Below is a small trained network, with its code and all its weights. Each question gives an input and a class and asks what happens when units are switched off, that is, made to give their printed mean instead of their output.

import numpy as np


def w(rows, s, z=0):
    codes = np.array(rows[::2]) - 128.0
    scale = np.full(codes.shape[1], s)
    scale[-1] = z or s
    return codes * scale


def f(y):
    return y / 2 * (1 + np.tanh(0.7978845608 * (y + 0.044715 * y**3)))


def log_softmax(a):
    a = a - a.max(-1, keepdims=True)
    return a - np.log(np.exp(a).sum(-1, keepdims=True))


def net(x, mask):
    res = np.array(x, float).reshape(1, 5) / 4 @ E
    y = f(res @ A[0][:, :-1].T + A[0][:, -1])
    res = res + np.where(mask, y, B[0][:, -1]) @ B[0][:, :-1]
    return log_softmax(res[-1] @ U[:, :-1].T + U[:, -1])


A, B = {}, {}
E = w([
[96,129,252,160,115,134],'x0',
[181,190,124,222,200,184],'x1',
[39,120,116,138,228,61],'x2',
[207,14,143,155,170,90],'x3',
[191,182,165,39,179,75],'x4',
],0.0045)
A[0] = w([
[62,119,120,135,203,98,15],'N0',
[67,121,121,135,197,98,2],'N1',
[77,78,87,201,88,152,39],'N2',
[140,102,132,133,136,122,98],'N3',
[160,79,138,139,143,112,86],'N4',
[113,129,189,140,128,130,33],'N5',
[94,85,130,72,86,103,44],'N6',
[85,199,116,116,104,138,90],'N7',
[171,56,140,142,152,112,100],'N8',
[176,175,161,59,165,96,59],'N9',
[80,67,133,50,79,95,66],'N10',
[94,96,102,174,100,149,18],'N11',
[174,52,141,143,153,110,103],'N12',
[150,131,11,101,142,125,50],'N13',
[122,130,155,135,126,125,49],'N14',
[118,143,125,123,121,130,118],'N15',
[162,175,120,194,177,154,45],'N16',
[179,44,142,145,156,109,122],'N17',
[95,98,102,173,100,148,15],'N18',
[158,169,124,187,177,155,35],'N19',
[149,129,9,99,144,126,55],'N20',
[158,167,126,183,175,154,27],'N21',
[82,203,116,116,103,138,94],'N22',
[226,142,143,123,20,173,47],'N23',
[80,207,116,116,101,137,96],'N24',
[128,129,132,129,127,128,103],'N25',
[118,129,169,135,128,129,44],'N26',
[126,124,126,133,123,132,69],'N27',
[159,156,147,86,154,106,25],'N28',
[67,121,120,135,194,97,2],'N29',
[99,93,129,81,92,108,37],'N30',
[123,130,129,131,134,121,49],'N31',
[87,198,117,115,105,139,92],'N32',
[172,170,158,66,163,97,49],'N33',
[122,123,125,134,124,134,58],'N34',
[128,129,128,127,128,129,130],'N35',
[101,127,240,147,126,133,48],'N36',
[100,129,245,148,123,131,46],'N37',
],0.012,0.001)
B[0] = w([
[78,129,121,43,127,102,188],'N0',
[83,129,122,56,129,104,179],'N1',
[85,95,210,163,120,196,209],'N2',
[133,133,116,124,132,142,133],'N3',
[140,131,99,126,143,159,157],'N4',
[135,105,109,148,122,100,154],'N5',
[163,186,155,136,125,104,177],'N6',
[155,130,82,123,151,176,183],'N7',
[152,135,82,120,149,180,186],'N8',
[81,97,196,166,116,192,203],'N9',
[185,216,174,147,121,95,214],'N10',
[104,110,174,148,120,163,163],'N11',
[152,137,76,121,151,185,193],'N12',
[141,68,94,182,115,60,197],'N13',
[131,119,120,137,125,116,128],'N14',
[135,129,121,129,134,134,130],'N15',
[173,197,165,134,113,97,210],'N16',
[159,140,65,116,148,196,207],'N17',
[106,109,173,148,120,160,161],'N18',
[167,190,160,133,118,98,199],'N19',
[141,66,93,184,112,60,200],'N20',
[163,186,156,131,118,98,192],'N21',
[159,128,78,121,152,181,189],'N22',
[36,129,115,2,144,66,253],'N23',
[161,130,74,121,154,185,195],'N24',
[127,127,127,130,129,126,126],'N25',
[133,113,116,142,123,110,137],'N26',
[124,126,133,128,127,129,122],'N27',
[103,112,163,148,116,158,155],'N28',
[85,127,122,56,127,107,177],'N29',
[154,175,148,134,126,107,160],'N30',
[125,127,128,123,125,125,120],'N31',
[155,129,85,120,151,176,182],'N32',
[89,100,186,160,111,183,191],'N33',
[126,125,134,130,125,130,122],'N34',
[128,128,128,128,128,128,128],'N35',
[142,75,88,176,116,70,215],'N36',
[144,70,87,181,116,68,222],'N37',
],0.037,0.0041)
U = w([
[191,141,29,118,203,231,253],'0',
[21,133,123,1,134,59,80],'1',
[216,249,204,163,94,76,81],'2',
[147,20,72,227,84,30,122],'3',
[56,79,239,189,97,228,104],'4',
],0.0061,0.00038)

Each question gives the input, the list of numbers given to net, and the class t.
The units are the neurons (one row each of A and B). Each row of codes is followed by its name. A weight is (code - 128) times the scale printed after its matrix; where a second scale follows, it is the last column's (A, B and U).
mask holds one flag per neuron, in row order. A switched-off neuron (its flag False) gives its mean, the last column of its row in B, instead of its output. The means were averaged over made-up inputs and are rounded, as every weight is.
A unit's drop is (log p(t) with every unit on - log p(t) with that unit switched off) / (log p(t) with every unit on - log p(t) with every unit switched off).
The circuit of an input: a set's keep is (log p(t) with only the set's units on - log p(t) with every unit switched off) / (log p(t) with every unit on - log p(t) with every unit switched off). Starting from the 12 units with the biggest drops (on a tie, the unit counted first), units are removed one at a time, each time the one whose removal leaves the highest keep (on an exact tie, the one counted first), for as long as the keep stays at least 0.8.
units of the circuit, in order: the units of the circuit, biggest drop first
most important unit: the unit with the biggest drop
k most important neurons: the k neurons with the biggest drops, biggest first
drop of u: that unit's drop, to one decimal
input [3,-4,-3,-6,6], class 0: units of the circuit, in order	[N24]
input [3,-3,-2,8,-8], class 0: 4 most important neurons	[N17; N12; N8; N9]
input [6,-8,-7,2,6], class 2: 2 most important neurons	[N10; N6]
input [-4,7,-4,2,8], class 4: 4 most important neurons	[N9; N33; N10; N28]
input [-5,7,0,-6,-7], class 2: 2 most important neurons	[N16; N19]
input [6,2,3,6,6], class 0: 2 most important neurons	[N17; N12]
input [-4,-7,6,8,-8], class 0: 4 most important neurons	[N17; N12; N8; N9]
input [-8,-2,3,8,-2], class 0: 2 most important neurons	[N17; N12]
input [1,8,2,-7,-6], class 2: 4 most important neurons	[N16; N19; N21; N17]
input [5,-6,-6,-3,-4], class 1: 4 most important neurons	[N23; N16; N19; N21]
input [7,-3,6,3,5], class 3: 3 most important neurons	[N37; N36; N23]
input [-8,5,-3,1,8], class 3: 2 most important neurons	[N20; N13]
input [1,3,-3,-2,-2], class 1: 4 most important neurons	[N10; N23; N17; N6]
input [-7,5,3,1,4], class 3: most important unit	N20
input [-3,-1,-1,4,5], class 4: 2 most important neurons	[N9; N33]
input [-5,-2,-8,-7,4], class 1: 3 most important neurons	[N23; N17; N12]
input [1,5,6,8,-7], class 0: 2 most important neurons	[N17; N12]
input [4,5,6,3,-3], class 1: drop of N30	0.0
input [3,3,-1,5,6], class 4: drop of N33	0.7
input [-5,6,1,3,0], class 2: units of the circuit, in order	[N16]
input [0,0,-5,5,-7], class 4: drop of N2	0.9
input [8,1,-5,6,2], class 3: drop of N37	1.5
